Read these off the array that follows. Counting starts at 1.
1) Find the entry just right of the smallest entry.
2) Find the entry in row 3 and column 3.
3) Find the entry at row 2, column 1.
4) Find the bottom entry of the column that holds the smallest entry.
5) Find the entry at row 3, column 1.
6) Find the minimum.
7) Find the entry in the top-left corner.
8) Find the entry at row 1, column 3.
| -3.870 | -1.273 |  2.911 |  0.454 | -0.848 | -1.823 | -2.122 | -1.788 |
|  2.671 | -1.299 |  1.640 | -2.635 | -1.641 | -3.760 | -2.409 | -1.014 |
| -0.971 |  3.691 | -1.506 |  5.527 | -1.330 |  0.866 | -4.177 | -0.339 |
| -0.726 |  2.919 | -1.062 |  4.741 | -1.290 |  0.454 | -3.849 | -0.334 |
| -0.192 | -0.250 |  4.209 |  2.030 | -1.844 |  2.061 |  2.995 | -0.593 |
| -2.054 |  1.491 |  0.367 |  3.502 | -1.104 | -0.394 | -3.063 | -0.772 |
| -0.881 |  3.503 | -1.267 |  5.791 | -1.423 |  0.824 | -4.012 | -0.321 |
|  2.341 | -1.394 |  1.706 | -2.751 | -1.658 | -3.522 | -2.298 | -1.005 |
| -3.522 | -1.235 |  3.333 |  0.300 | -0.961 | -1.682 | -2.136 | -1.657 |
1) -0.339
2) -1.506
3) 2.671
4) -2.136
5) -0.971
6) -4.177
7) -3.870
8) 2.911
